Below are the code and all the weights of a small trained network. Each question names an input and a class and asks about switching units off, where a switched-off unit gives its printed mean instead of its output.

import numpy as np


def w(rows, s, z=0):
    codes = np.array(rows[::2]) - 128.0
    scale = np.full(codes.shape[1], s)
    scale[-1] = z or s
    return codes * scale


def norm(h):
    return h / np.sqrt((h * h).mean(-1, keepdims=True) + 1e-5)


def f(y):
    return y / 2 * (1 + np.tanh(0.7978845608 * (y + 0.044715 * y**3)))


def log_softmax(a):
    a = a - a.max(-1, keepdims=True)
    return a - np.log(np.exp(a).sum(-1, keepdims=True))


def net(x, mask):
    res = np.array(x, float).reshape(1, 4) / 4 @ E
    u = 0
    for l in range(4):
        y = f(norm(res) @ A[l][:, :-1].T + A[l][:, -1])
        res = res + np.where(mask[u : u + 7], y, B[l][:, -1]) @ B[l][:, :-1]
        u += 7
    return log_softmax(norm(res)[-1] @ U[:, :-1].T + U[:, -1])


A, B = {}, {}
E = w([
[217,15,131],'x0',
[174,179,108],'x1',
[159,190,154],'x2',
[2,103,142],'x3',
],0.0044)
A[0] = w([
[108,211,214,135],'0.n1',
[141,61,115,161],'0.n2',
[190,124,117,253],'0.n3',
[153,171,113,156],'0.n4',
[160,121,151,81],'0.n5',
[138,60,245,134],'0.n6',
[156,110,179,197],'0.n7',
],0.011,0.0025)
B[0] = w([
[70,151,138,253],'0.n1',
[129,120,196,182],'0.n2',
[109,121,254,220],'0.n3',
[162,112,174,180],'0.n4',
[198,176,153,129],'0.n5',
[93,122,77,185],'0.n6',
[109,115,183,163],'0.n7',
],0.0077,0.0042)
A[1] = w([
[88,156,85,110],'1.n1',
[224,234,117,85],'1.n2',
[85,199,238,134],'1.n3',
[130,198,83,159],'1.n4',
[71,166,98,3],'1.n5',
[1,190,132,101],'1.n6',
[32,97,110,113],'1.n7',
],0.0096,0.0012)
B[1] = w([
[167,184,209,153],'1.n1',
[131,46,160,158],'1.n2',
[179,140,58,246],'1.n3',
[253,108,38,148],'1.n4',
[85,180,146,163],'1.n5',
[164,135,93,255],'1.n6',
[198,104,187,196],'1.n7',
],0.0045,0.0072)
A[2] = w([
[240,141,102,180],'2.n1',
[180,86,116,255],'2.n2',
[115,97,254,140],'2.n3',
[191,134,62,168],'2.n4',
[69,141,86,176],'2.n5',
[111,47,255,129],'2.n6',
[73,149,198,159],'2.n7',
],0.01,0.0022)
B[2] = w([
[63,215,139,188],'2.n1',
[73,175,159,162],'2.n2',
[122,132,146,228],'2.n3',
[105,166,80,145],'2.n4',
[160,114,147,152],'2.n5',
[45,219,114,255],'2.n6',
[202,43,2,170],'2.n7',
],0.0076,0.0069)
A[3] = w([
[120,158,214,163],'3.n1',
[135,110,143,85],'3.n2',
[142,103,143,60],'3.n3',
[158,218,172,255],'3.n4',
[76,128,248,115],'3.n5',
[145,125,144,57],'3.n6',
[123,123,77,147],'3.n7',
],0.015,0.0045)
B[3] = w([
[146,235,78,186],'3.n1',
[143,193,115,118],'3.n2',
[115,254,189,117],'3.n3',
[169,60,99,249],'3.n4',
[125,97,189,193],'3.n5',
[146,206,248,118],'3.n6',
[155,66,189,142],'3.n7',
],0.0075,0.014)
U = w([
[33,128,181,202],'0',
[199,197,34,201],'1',
[207,253,235,136],'2',
[84,211,128,23],'3',
[167,108,35,212],'4',
[94,34,52,5],'5',
[183,47,109,82],'6',
[49,124,169,161],'7',
],0.013,0.0026)

Each question gives the input, the list of numbers given to net, and the class t.
The units are the neurons (one row each of A and B). Each row of codes is followed by its name. A weight is (code - 128) times the scale printed after its matrix; where a second scale follows, it is the last column's (A, B and U).
mask holds one flag per neuron, layer by layer. A switched-off neuron (its flag False) gives its mean, the last column of its row in B, instead of its output. The means were averaged over made-up inputs and are rounded, as every weight is.
A unit's drop is (log p(t) with every unit on - log p(t) with that unit switched off) / (log p(t) with every unit on - log p(t) with every unit switched off).
The circuit of an input: a set's keep is (log p(t) with only the set's units on - log p(t) with every unit switched off) / (log p(t) with every unit on - log p(t) with every unit switched off). Starting from the 12 units with the biggest drops (on a tie, the unit counted first), units are removed one at a time, each time the one whose removal leaves the highest keep (on an exact tie, the one counted first), for as long as the keep stays at least 0.8.
units of the circuit, in order: the units of the circuit, biggest drop first
most important unit: the unit with the biggest drop
k most important neurons: the k neurons with the biggest drops, biggest first
k most important neurons of layer l: the k neurons of layer l with the biggest drops, biggest first
drop when u is switched off: that unit's drop, to one decimal
input [5,-4,4,-3], class 2: 3 most important neurons -> 3.n1; 0.n3; 0.n5
input [-8,-1,4,0], class 1: units of the circuit, in order -> 0.n3; 1.n4
input [2,-2,-6,-4], class 2: units of the circuit, in order -> 3.n1; 0.n3
input [-1,7,-7,3], class 3: 2 most important neurons of layer 0 -> 0.n1; 0.n6
input [-5,-2,8,-2], class 1: most important unit -> 1.n3
input [-5,-2,8,1], class 1: 3 most important neurons of layer 1 -> 1.n3; 1.n6; 1.n4
input [0,7,-3,3], class 3: 4 most important neurons -> 2.n1; 1.n4; 2.n7; 0.n1
input [-4,-1,7,-2], class 1: 2 most important neurons of layer 2 -> 2.n7; 2.n1
input [-6,-7,-4,0], class 6: 2 most important neurons of layer 3 -> 3.n1; 3.n7
input [-3,-7,7,0], class 6: 2 most important neurons -> 0.n1; 2.n6
input [-7,-1,-2,3], class 5: 2 most important neurons -> 3.n1; 2.n6
input [4,7,7,8], class 4: 2 most important neurons -> 0.n1; 3.n5
input [-6,-6,-5,-3], class 1: 2 most important neurons -> 1.n6; 1.n4
input [2,2,-2,-2], class 2: units of the circuit, in order -> 0.n3
input [-1,-3,8,-1], class 6: 2 most important neurons of layer 1 -> 1.n7; 1.n4
input [7,-1,6,2], class 0: 2 most important neurons -> 0.n6; 2.n6
input [-4,2,-4,-7], class 2: 2 most important neurons -> 2.n7; 1.n2
input [1,6,-5,-1], class 3: 2 most important neurons of layer 2 -> 2.n6; 2.n5
input [7,-4,4,1], class 0: 2 most important neurons -> 0.n6; 2.n6
input [-2,3,-3,7], class 4: units of the circuit, in order -> 2.n7
input [6,-8,5,5], class 0: 2 most important neurons -> 3.n4; 2.n6
input [7,7,-2,4], class 3: 2 most important neurons -> 2.n6; 3.n1
input [-4,-4,-8,6], class 5: 3 most important neurons of layer 3 -> 3.n5; 3.n4; 3.n1
input [-6,7,8,6], class 4: drop when 0.n3 is switched off -> -0.1
input [8,2,-1,4], class 7: drop when 3.n5 is switched off -> 0.0
input [-8,-7,1,7], class 5: drop when 2.n7 is switched off -> 0.2
input [3,-7,3,-2], class 0: most important unit -> 0.n6
